In the rows, 128 means zero.
Group, then class
[138 168  97 127 122 161 121 119 204 171 159   4 165  95 146 132 136 121] -> Y.[44]
[110 139 150 130 141 181 101 127 158 134 186  97 154 105 124 153 138 147] -> K.[48]
[130 146 115 136 136 158 101 123 172 141 148  84 144 124 127 137 125 147] -> K.[29]
[135 130 116 139 164 163 130 113 197 138 191  87 206 137 119 128 134 129] -> Q.[37]
[122 138 114 113 139 171 118 153 185 132 129 100 107 104 136 125 113 136] -> Y.[43]
[126 137 126 120 137 170 104 136 170 130 151 121 144  93 126 120 112 140] -> Y.[36]
[113 152 124 135 130 165 103 137 141 133 158 130 115 104 128 131 133 141] -> K.[48]
[111 158 104 140 131 204 107 139 194 138 149  89 122  98 132 126 141 157] -> K.[38]
[129 132 104 135 149 176 122 148 166 122 178 148 123 122 121 138 138 141] -> Q.[62]
[131 135  79 127 148 175 107 168 191 123 149 155 118 108 123 121 135 153] -> Q.[37]
[109 154 124 132 134 175 100 138 153 141 174 106 126  89 124 139 137 143] -> K.[48]
[129 166  96 133 139 166  92 185 205 126 110  99 149  89 124 105 141 171] -> U.[30]
[129 154  94 137 137 164 103 134 194 132 143  79 133 114 133 124 125 156] -> K.[29]
[105 135 150 135 131 163  91 136 128 139 165 133 140 102 122 149 132 139] -> K.[48]
[ 99 128 157 133 161 169 115 142 146 106 181 159 123 141 114 146 137 129] -> Q.[62]
[122 121 148 117 138 173 123 137 136 131 165 116 110 133 130 139 106 119] -> Y.[36]
[132 158 107 122 126 177 112 143 165 148 130  87 118  98 134 116 114 133] -> Y.[36]
[125 186  60 127 129 148  85 154 173 124 103 137 106  83 136 112 126 174] -> K.[38]
[114 143 121 120 144 169  99 157 163 123 143  99 172  67 126 124 128 152] -> U.[42]
[133 159  90 104 132 178 110 171 200 145 101  89 145  93 137 102 117 157] -> Y.[36]
[118 165  94 134 130 165 105 137 181 151 138  70 135 115 127 135 136 159] -> K.[29]
[128 144  95 140 118 160 123 126 140 137 129 141  74  95 127 130 118 166] -> K.[29]
[121 146  83 133 159 167 129 158 200 127 139 139 128 149 117 133 135 175] -> Q.[62]
[138 153  90 117 130 163 101 180 183 142  77 126 132  78 140  86 136 181] -> U.[30]
[124 141 110 123 132 169 107 143 170 141 148  59 157  96 139 118 126 136] -> Y.[44]
[118 147 127 110 151 177 104 160 173 127 128 142 164  85 126 122 126 153] -> U.[42]
[122 139 122 122 140 169  97 149 164 140 161 151 138  68 134 131 118 146] -> U.[54]
[100 130 131 138 164 169 120 135 192 120 172 124 162 142 117 147 145 142] -> Q.[62]
[128 139  91 112  97 134 115 148  84 145  99 174  72 112 127 127 125 148] -> K.[48]
[113 151 120 136 127 160 102 129 153 145 147  81 147 122 122 152 129 153] -> K.[38]
[121 134 125 112 134 180 106 144 178 132 156 102 120  99 135 126 107 128] -> Y.[44]
[130 154 106 128 129 154  90 163 160 133 146 124 156  50 122 126 132 148] -> U.[30]
[106 141 137 123 158 195  88 165 193 124 177  89 202  68 122 144 125 157] -> U.[42]
[125 144 107 128 147 163 115 158 177 136 113  30 152 142 133 107 132 140] -> Y.[44]
[131 143 109 135 118 152 110 121 133 151 153 105 143 103 121 139 135 146] -> K.[29]
[137 164  97 128 127 161  97 149 180 153 133 102 145  75 135 120 148 157] -> U.[30]
[155 150  78 118  92 106 124 160  80 149  91 206  99  56 130 119 134 148] -> U.[30]
[129 156 109 122 152 194  78 177 190 127 135 132 164  63 126 118 112 174] -> U.[30]
[116 143 100 136 158 171 117 146 185 126 168 134 171 115 116 123 138 150] -> Q.[56]
[126 142 133 127 131 158  93 152 140 130 139 125 148  66 123 127 123 146] -> U.[30]
[127 154 127 118 145 175  89 171 161 129 122 115 150  82 124 122 124 148] -> U.[30]
[109 133 126 118 119 154 102 120 126 134 165 132 126  78 127 163 111 138] -> K.[38]
[135 160  77 123 141 164  94 178 173 129  95 134 132  63 125 100 127 183] -> U.[30]
[128 146 126 133 143 149  93 150 173 125 153 138 155  86 119 134 138 142] -> U.[54]
[136 154  66 110 103 149 121 154 137 149  89 153  72  77 139  99 109 146] -> Y.[36]

Group and class of each row
[ 97 143 122 134 115 119 120 176 125 138 142 128 122 105 130 154 122 148] -> L.<11>
[129 125 153 140 155 126 144 135 143 139 118  92 118 165 102 144 115 140] -> X.<8>
[122 148 127 127 146 107 121 206 119 126 135 134 118  61 166 171 133 134] -> L.<12>
[102 131 119 147 116 120 143  96 115 113 115 171 124 137 159 156 119 105] -> A.<18>
[138 154 109 144 139 134 115 111 129 125 138 128 115 197  99 146 130  90] -> X.<30>
[200 138 116 139 148 155 142 109 124 139 113 151 123 171 166 154 113 133] -> A.<18>
[137 119 128 140 137 123 131 107 178 129 111 171 129 171 150 171 109 112] -> A.<18>
[145 142 117 123 103 127 134 120 138 130 139 139 120 203 159 164 118 124] -> X.<8>
[109 141 118 158 147 129 130 147 105 136 124 173 130 140 142 171 113 124] -> A.<25>
[143 123 125 120 155 121 152 136 135 131 137 117 119 217 118 157 139 127] -> X.<8>
[112 136 126 151 156 161 130 123 117 131 119 162 133 174 140 160 105 131] -> A.<25>
[147 140 131 125 147 124 144 187 141 138 124 139 135 176 122 146 146  93] -> X.<22>
[123 142 117 127 119 100 107 176 124 136 128 141 124 175 122 185 136 161] -> L.<12>
[136 140 113 129 137 100 151 126 114 130 132 161 124 177 119 192 134  68] -> A.<26>
[115 137 130 139 139 104 122 159  80 128 126 174 130 133 128 154 140 157] -> L.<11>
[101 156 164 119 127 132 142 137 123 151 119 162 143 208 146 178 100 125] -> A.<18>
[132 119 135 125 150  97 114 198 134 148 140 138 127  77 119 219 134 131] -> L.<32>
[111 145 137 131 132 100 155 102 154 126 117 147 127 144 118 168 122 130] -> A.<26>
[145 133 178 126 135 124 126 169 121 121 126 141 116 128 136 181 146 119] -> L.<32>
[119 150 131 142 163 127 141 119 140 142 114 156 123 237 150 179 105  99] -> A.<18>
[128 126 134 153 134 144 149 126 103 137 120 155 145 155 127 193 134 118] -> A.<26>
[114 151 118 137 118  63 133 125 143 116 130 179 120 187 131 174 120 121] -> A.<18>
[127 107 141 115 137 110 144 116 111 121 121 133 121 115 141 166 123 131] -> A.<25>
